Every row comes from one small tree of marks. Brackets hold a mark, then the marks that hang from it, in alphabetical order. Every link used is in the known rows. Which tree was each row made from?
Known rows
(danifad (nimik (dunepa mana) negem)): [  20  195  -43  132   18  -36  108   40   95  -72   34  564 -105  -18
 -154   40  133  281  109  263 -429   88  114  141  224 -271   48   -6
   11 -102   -2 -157 -176   41 -256   55 -106  -29 -282 -322  -61  410
 -106  102 -279  131  191 -192 -285]
(vapip danifad duzis (negem mana rorib)): [ 162 -153  -18  147   49  -73  102  -22    0   53   49 -113 -101   38
   20   26  -47   19   52 -243  -55 -114 -243  -67   93  -67 -222  -20
  -60   66   67 -117   60 -141  143 -125  -97   19  180  255  148    7
  179   57 -385  -51 -162  191  127]
(rorib (soro (duzis pasuv) (negem (mana vapip)))): [ -19   -3  -93 -120   76 -131 -239   -4 -119  106  -69  -40   72   53
  223   13 -143  231    1 -456  257  -33   13 -210  325  278  -36   28
   57  137   49  135   49  -42  451  137  158 -128    5  412  162 -443
  168 -242 -169  -75 -203  115 -230]
(pasuv dunepa (rorib (duzis (mana vapip)) (soro negem))): [-153    3 -338 -146   -6  -35  -91  -64  -29   74   19 -188  134   21
  191 -148 -136  -50 -167 -235  105  -32  221 -104   70  368  175  162
  -81   80 -179  287   49   82  100   59   41 -124 -107  329  -96 -300
  179 -466  232  -80 -280  -97 -265]
(duzis mana (soro (negem rorib))): [ -21  -58   26   74   64  -53 -179   48  -86   94  -73 -132  223    4
  251   78    2    8   23 -176  160  -23  -66  -97   77  126  112  -37
  130   49  296  135  -14   -4  178 -210 -122  -96  109    9   57  -79
   65   69 -126  -45   26   74 -344]
(negem (duzis pasuv) mana (rorib soro)): [  89  -52  191  -85   96   69 -109    4  -68   76    3 -208    6   43
  236  -41  -37  246  -61 -318   -4   10 -198 -166  126  119 -156  118
  202   -7  295   37   81 -125  244 -177  -43 -147   15  520  166 -361
  238   37 -302 -178 -109   98 -167]
(rorib (duzis (pasuv (dunepa mana (vapip negem)))) soro): [-207    9 -148 -211  -92  -63  183    5  -17   45   -7   62   -8    0
 -121 -145 -113  213 -194 -343   43   28  377   43  199  107   35  175
   26  127  -66  318   40   66 -188  118  160   69 -221   59  -64  -51
  -10 -201   57  -56  -37  -43 -159]
(boli (danifad nimik) (dunepa (rorib (soro negem)))): [  35  -47  196   14  -33  223  101   32   89  -58   80   35   28  -21
 -175   -3  226  -71   81  510 -280   33  213   -9 -104  -33   42  -61
  -76  175 -191  185  -98   17 -177   44   47  148 -243 -263  -49  205
 -178   47  238   31  368 -140   41]
(pasuv (duzis soro) rorib): [ 129   -6  180   14    5  114 -102   27  -69    5    0 -221  102  -61
   59 -103   27 -165 -195  -13   32   32   75   57 -236   22  -28   59
  -67 -227  -32   69  -67   66  -72  -71  -54  -22  -23   -3 -195 -107
  -21 -223  322  -45   87  -61 -108]
(negem mana (rorib (duzis soro))): [   1  -77   65  -42   63   71  -63   31  -13   72   21 -136  127   18
  199  -44  -26  -25  -99 -358   17   11  -51  -90   89   76  -37  103
  190  -42  214   67  -14  -31  218 -199 -123 -109   75  354   43 -249
  134  165 -268 -100  -45   45 -291]
(nimik (dunepa (mana (soro duzis)) rorib) negem): [ -25   98   31    9  -35  -40   78   31   34  -43  -80  433 -112   45
  -13   38   55  380   69   61  136   95  141   44   86 -116   94   90
   60  -57  186  -78 -117   78  -60  -45   -5  -71 -198  -99  -27  132
   -8  138 -358  129   97   -3 -295]
(mana negem (vapip (rorib (duzis (pasuv dunepa))))): [-146   41 -232  -24  142  -85  -19 -114    7   72   66 -322  -51   10
   73    4 -126 -234 -126 -148   12  -30   33  -27    6  189   71  169
   37   67  -85   -7  170   -4  118  128  109 -136  137  169  168 -171
  110  -94   16  -94 -297   18   36]
(danifad boli dunepa (nimik soro)): [  53  145   74  285   71 -100  125   42  127 -146  102  355 -168   10
  -91  183  162  160  178  461 -613   91 -234  231  -57 -340 -177 -228
  -59 -118 -142 -577  -97  -61 -117  171  -72  -12 -151  -89  -35  385
 -197  201  214  -24  414 -213 -184]
(duzis (mana (vapip rorib)) pasuv soro): [-129  -34  -98    1  181    1 -200  -73  -92   78  -38 -167  143   13
  211   67  -68 -158  -17 -151   94  -75 -237   14  -31  142   -9   12
  186  119  175   55  180   -8  180   80   86  -98  300   50  156 -295
  126 -116 -179 -169  -88   86   39]
(nimik negem rorib soro): [  -8  117  -17  114   22 -125  -59   -5  -79  -78   54  348  -31   54
  -19   81  134  187    7  -42 -465  121  169  155  141 -275 -132 -113
   17 -269  328 -243 -136   18  -95  272 -209  -69 -189   42  -49  161
  -16 -196 -244  -15   75 -111 -395]
(vapip danifad (negem (duzis (mana soro)) rorib)): [ 144 -234   70  171   70  -74   14  -29  -59   96  -17 -296  -64   48
  193  144  -68  -21   16 -246  181 -145 -370  -82   56  104  -76   38
   10  192  339   -5  170 -117  141 -199  -90  -86  196   39  182  -51
  282  289  -65 -115 -323  177   91]
(vapip (duzis mana soro) negem rorib): [ -75 -177  -61   64  186   14   -9  -48  -63   91  -25   49  129   33
   99   58  -53  -36  -25 -285  154 -111 -191   29  -37  -30  -49   33
   33  148  153  141  157  -21   43    3   -6  -55  228  -71  133 -198
  206   65 -369 -151  -27  151 -121]
(boli (dunepa mana (vapip negem rorib)) (pasuv duzis)): [ -40  -44  244 -134  -72  287  226   46  -53  -91  -61   45    4  -26
 -464 -181  -25  144  -12  123  137   13  374  162  -72 -173   89  -15
 -129  -34 -264  119   35   84 -569   21  159  142  -88 -510 -204  137
 -251  155  -12  154  196   77  244]
(nimik dunepa (soro (duzis pasuv) negem)): [ -40  193 -128   13   65 -311  -47    3 -178   49 -108  312  -51   14
  152  110   29  458   52 -223 -292  123  172 -119   39    7   48 -131
   91  -80  229 -197  -65   -2  361  109  -92 -180 -158  162   91  -42
  -76 -213 -212   66   50   -9 -398]
(rorib (duzis (mana vapip))): [-131  -34 -210  -13   -5  -71  -48  -19   26   54   72   49   29   12
   80   31 -147 -223  -73 -251  -42  -55  -61   43    4  127  155   57
   33  136 -148   59    5   49  169   23  -44 -101   65  150  -73 -136
  127  -91  -48 -119 -186  -15   23]
(danifad (boli (dunepa (vapip (duzis soro) rorib))) nimik): [ -29   35   58   46   97  152  137  -48   58  -97   16  193  -52    5
 -183  -25  167  160  192  246 -135  -12 -201  165 -153 -255  -97 -247
  -36  139 -174  -95   97  -36 -274  -72   28  159   86 -283   42  108
  -73  330   51  -80  315   -4  -75]
(boli (danifad (nimik (negem rorib))) pasuv): [ 109  119  254  185  -26  190   71   -6   87 -111   56   93  -21  -41
  -99   15  209  -16   79  323 -512  110  171   92  -48 -177   -8  -42
   71 -225   17 -167  -79   21 -288   79 -225  -13 -173 -302  -41  369
 -198  246   -5   68  342 -155  106]
(negem duzis (mana (vapip danifad))): [ 166  -64 -125  -23    0  -85  -97   -6   30   19   41 -111  -90   19
   37   32 -107 -188   60 -103  104 -139 -418 -101  199   12 -157  -48
  -90  101  -48 -143   23 -130  247  -47  -28    3  225  256  100 -150
  209  114  -18   22 -423   78  357]
(mana (soro (negem duzis)) vapip): [ 177  -20  -14   16   64  -89 -197   13  -37   40    1 -117  -42   50
  133  121  -62 -101   40 -258  426  -42 -213 -111  210  174   12   33
  -45  174  174   63   68  -42  263  -21   25  -70  119   -2  112 -208
  139  311   30   55 -345   84  -74]
(nimik (dunepa vapip) (negem mana) (soro duzis)): [ -83  160 -207 -116  -89 -115    1   23  -30  -64  -55  636  -27   48
    5  -18  -20  581  119 -230 -170  116  203  -51  287 -191   29 -103
    3  -93  134 -214 -130   23   34  217 -111  -75 -184   89  -42  -66
    1 -106 -496  153  -58  -91 -409]
(pasuv dunepa (duzis (soro negem)) rorib): [  57   65   -8  -24   -9   -1 -147   35  -57   28  -69 -320  167  -78
   97 -141   -3  -95 -160   11  162   19  213  -75 -158  151   78   74
 -168 -232  -63  137 -102   80  -12  -75   -5  -34  -65    1 -154  -81
  -39 -346  463   50   15 -103 -187]
(negem (duzis mana (pasuv (dunepa vapip)) soro) rorib): [-168    4  -71 -105  -15  -18 -136  -11  -43   63 -156 -247  129  -17
  252  -36  -72  134   -7 -174  279  -17 -166 -143  -91  182   99   -8
  184   27  322  126  113  -19   83 -228  -67  -17  196  156   84 -233
  148  -57   -7 -142 -129   34   21]
(dunepa (mana soro vapip) rorib): [  52  -18  102    1  -31   73  -13   34   81  -29   32  -38  -97   67
  -43   47   17 -238   24  164  373   16 -100  100    0   10    0   98
   48  111   40  113   -3   66  -96  -43  138   65   77  -96  -58    7
   -5  189  -56   80  -79   56   84]
(dunepa mana (rorib soro) (vapip (duzis pasuv) negem)): [-142 -109  101  -89  -53  108  135   -5  -10   15  -18  224  -66   86
 -200  -87  -43  278  -71 -102  309    4  182   78   36  -77  -60   63
    7  193   74  303  103   15 -242   49  191  192  -89   81  -28  -49
    5 -140 -342 -131  183  126 -142]
(boli danifad (dunepa rorib)): [  42    7  127  -42 -128  156  169   42  114 -115   91   -9  -38  -69
 -206    7  165 -327   76  478 -298   47   91   58 -332 -111   29  -60
  -36   12 -297  -71 -153   33 -169  -19  -63  181  -61 -236 -149  235
 -248   59  210   93  269  -84  568]
(boli danifad (dunepa rorib) pasuv): [  35   13  207  -85 -164  254  190   40   96 -150   60   42  -49  -78
 -276  -33  197 -352   76  522 -320   84  228   52 -391 -129   50  -82
    4 -154 -349  -68 -138   65 -247   24  -51  184 -133 -351 -166  260
 -349  150  247  164  347  -99  668]
(duzis (mana negem (vapip danifad)) soro): [ -17 -184 -212   75   28  -94 -172  -25    8   79   36 -146   67   11
  121  155  -91 -458   10 -112  249 -161 -260   -1  192  131   34  -39
  -38  184  -29   70  104  -19  135  124   92   58  242 -206  142 -112
  187   13   70  -21 -389   51  103]
(rorib (duzis pasuv) soro): [ -42   -5   13  -74   28  -79   41  -27  -59   78   93   22  -32  -24
   75  -44  -18   30 -228 -383 -346   53  133   38   18   89  -40  136
  145   13   24  123   -5    9  189   12    5 -115 -184  259   19 -123
   59 -158   61 -180   50  -35 -270]
(soro (negem (duzis (pasuv (dunepa vapip))) mana)): [ -45   98 -167 -171  -44 -127 -153   22  -13   47  -86  -67   66  -13
   82  -61 -125  197   68 -160  307  -26  -39 -265  186  117   68  -12
  -58    2   60   69  -18  -71  190  -92   34    7   47  229   69 -150
   49  -23   66   40 -258   11   -3]
(pasuv (dunepa mana vapip) duzis rorib): [  22  179   20 -148 -186   57   84   44   26  -57  -37 -157   24  -66
 -164 -261  -47   23 -121  190  176   74  252  114 -170  -28  125   78
 -187 -196 -298  141 -124  143 -443 -144   27   98 -110 -119 -381  140
 -131 -299  456  150  -42 -102   39]
(soro (negem (duzis mana (pasuv rorib)))): [ -24    9  -10   27   96  -55 -209  -52 -123   86  -89 -148  109    5
  222    4  -82  100  -14  -75  163  -39 -106 -192  -58  163  113  -12
  -26  -80  157   24   74  -59  167 -162  -91 -118   38  264   -1 -155
  107 -191  172 -157 -185   52  -85]
(dunepa (vapip (duzis mana) negem rorib)): [ -75  -93 -102   13   46  -13   97  -55  -47   47   10  132   38   43
  -63    3 -101  103   27 -194  167  -87  -99   67  -32 -103   31  -27
  -64  230   -3  143  139   -7 -129  -17  -21   11  189 -107    6  -30
  106   49 -304  -81  -55  151  -60]
(mana soro (vapip danifad rorib)): [ 241  -20  -49   85   85 -118   27  -82  -42   22   92 -289 -136   10
   49   80   25 -294    5  -45  -23  -79 -335   99   45   13 -186    9
   -1  175   66  -74  122  -47  110  -17   55  -54  272 -121  150   29
   98  207  125   84 -296  114  151]
(boli (dunepa (rorib soro)) pasuv): [   3 -100  227 -126 -116  230  162   41   35  -94   48  109  -96  -37
 -207  -84  177 -139  -32  292 -260   84  248   37 -235  -92  -30  -16
   75 -120 -192  106 -106   57 -178  -43   48   86 -243 -191  -87   78
 -182    2  153   62  316  -65  225]

Write each row's tree
[  -8 -119 -194   82   43 -196 -110  -25  -44  113  -47   79  117  -15
  118   52  -40  -72   42 -286  124 -135 -223  -43   96   30   38 -117
  -76  123   88  101   19  -38  255 -131  -18   38  161  -65  113   -2
  173  -36  -42  -30 -158  123 -192]
(vapip danifad (duzis mana (soro negem)))
[ -48   87   18 -117 -237   53  129   45   79  -92   -9   34  -78  -52
 -180  -98   88 -177  -10  400    1   88  225   12 -290 -127   69  -47
    3 -192 -170   84 -147  100 -231  -99  -40  106  -83 -176 -171  251
 -253  -11  342  170  205 -113  281]
(boli (pasuv (dunepa rorib vapip)))
[ 214  145  214  148  -25  185  154  -11   96 -170   76   38  -39  -87
 -150   15  219 -180   76  654 -453  124   56  128 -269 -155  -74  -87
  -64 -308 -326 -298  -65   28 -311  119 -129   90 -152 -341 -189  405
 -352  159  476  151  350 -238  319]
(boli (danifad dunepa nimik) (pasuv rorib))
[-122   21  165  -93  -93  159  -68  111   27   -6 -147  -73  151  -36
 -141 -166    7  -30  -95  242  389   36  357  -11 -145    7  191   76
  -77 -252  -52  240 -139  137 -198 -115  150   57 -145 -177 -163   70
 -166  -58  188  146  270  -42  -99]
(boli (pasuv (dunepa mana rorib) (duzis (soro negem))))
[ -31  -35  -89  -54  226   64 -188  -91  -43   63  -11  -90   68   53
  157  -20  -79  -45   22 -342  217  -71 -306  -52   58   78 -166   42
  130   76  139    6  209  -72  273   79  136  -37  349  296  237 -461
  218  -39 -528 -138 -170  171   -8]
(negem (mana (vapip (duzis pasuv soro) rorib)))
[  85   40  148   88  101 -102 -135    5 -115   74  -72 -222   -2   12
  169   65  -16  209   10 -164   61   15 -117 -173   38   90   -1  -29
  105  -14  357  -82   43 -117  261 -261 -157 -135   73  300  143  -60
   45  113  -92 -103  -24  131 -137]
(soro (negem (duzis pasuv) rorib))
[ -26 -157  -77   88   68  -58 -113  -85  -63  113   60 -357  -26   54
  201   93 -102 -128  -45 -216   31 -111 -172  -26  175  258  -18   50
   96  220  100   65  223  -72  168   74  112  -52  141  162  230 -184
  249 -201 -137 -178 -309  123  -33]
(duzis (mana (negem (rorib soro)) (vapip danifad)) pasuv)
[-182  -38  -90  -95  -90  -64   22   11    8   28 -122  -54  -20   20
   21  -27 -115  171   26   26  325  -31  109 -207  -90   60   -4   12
  -21   20    0   83  -12  -12   95   33   92   45   51  284   30 -118
   -8 -263    3  -75    9   52  235]
(soro (duzis (pasuv (dunepa rorib (vapip (negem mana))))))
[-137 -176 -188  112  -84  -17   12   -5   78   31    2 -275  -39   -1
  -82   -6 -179 -277  -72  214  148 -200  -31   20 -236  107   76   54
 -265  134 -250   30   15   25  -13  111  134   43  125   79  -58   28
  113 -461  142 -112  -62   -4  475]
(pasuv (dunepa rorib) (duzis (mana (vapip danifad negem))))
[ 162  -50 -181   66   44 -149 -118   22   46  -20   -2   -8  -36   23
   -9  102 -142   51  169    4  243 -142 -398 -128  369   29 -116 -112
 -201  130  -56 -342   24 -183  319   15   40   28  203  223  146  -30
   91  190  -77   99 -290   78  180]
(soro (negem duzis (mana (vapip (danifad dunepa)))))
[  45  -75   53  -82 -184  -99  127    3  -51   20  -29   22  -92    4
  -61  -55   33  132  -71   68   71  -15   19   20  -56  -85  -88 -106
  -31  163   15  158  -61    3   16 -157   -8   70  -34  107  -49   87
   14 -115  304    3   72   72  -61]
(dunepa (rorib (soro duzis)) (vapip danifad))
[ -85   -6  176  -17  -90  231  206   46  169 -108   73  153    9    5
 -298    5   15 -173  -11  410   93   81  267  145  -53 -123  168   99
  -47 -122 -310 -127  -34   63 -329  104   72  144 -172 -228 -157  298
 -280  408   22  149  248  -69  151]
(boli (danifad (dunepa (mana negem) (rorib duzis))) pasuv)
[  25  133  129  195  -15  119  117    3  154 -206   71  498  -58  -36
 -226   84  210   93  142  439 -685  161  164  208   31 -339  -68 -136
  -47 -286  -77 -459 -103   20 -326  422  -93   55 -276 -441  -72  441
 -306  177   21  152  401 -289   33]
(boli (danifad dunepa (nimik negem soro)) pasuv)
[ 170  134  110   24 -104   27  156   58   86 -150   85  147  -24 -104
 -171   70  114 -209   66  314 -378  105   51  148 -137 -143  -40  -66
  -12 -217 -323 -322 -132   28 -119  149  -95   88  -97 -355 -130  343
 -349  274  230  229  304 -140  422]
(boli (danifad dunepa) pasuv)
[  27  136  -27  -49   -9 -160   38   11   46   21  -14 -113  -86  -52
   71    4   28 -112  -15  -75    5   70  -35   44   -4   82   -1  147
  110 -100   22   53  -41   64  -21  -67  130   -5  -38 -179   19   99
  -22   24  214   99 -167  -26   70]
(duzis (pasuv (dunepa (mana soro))))
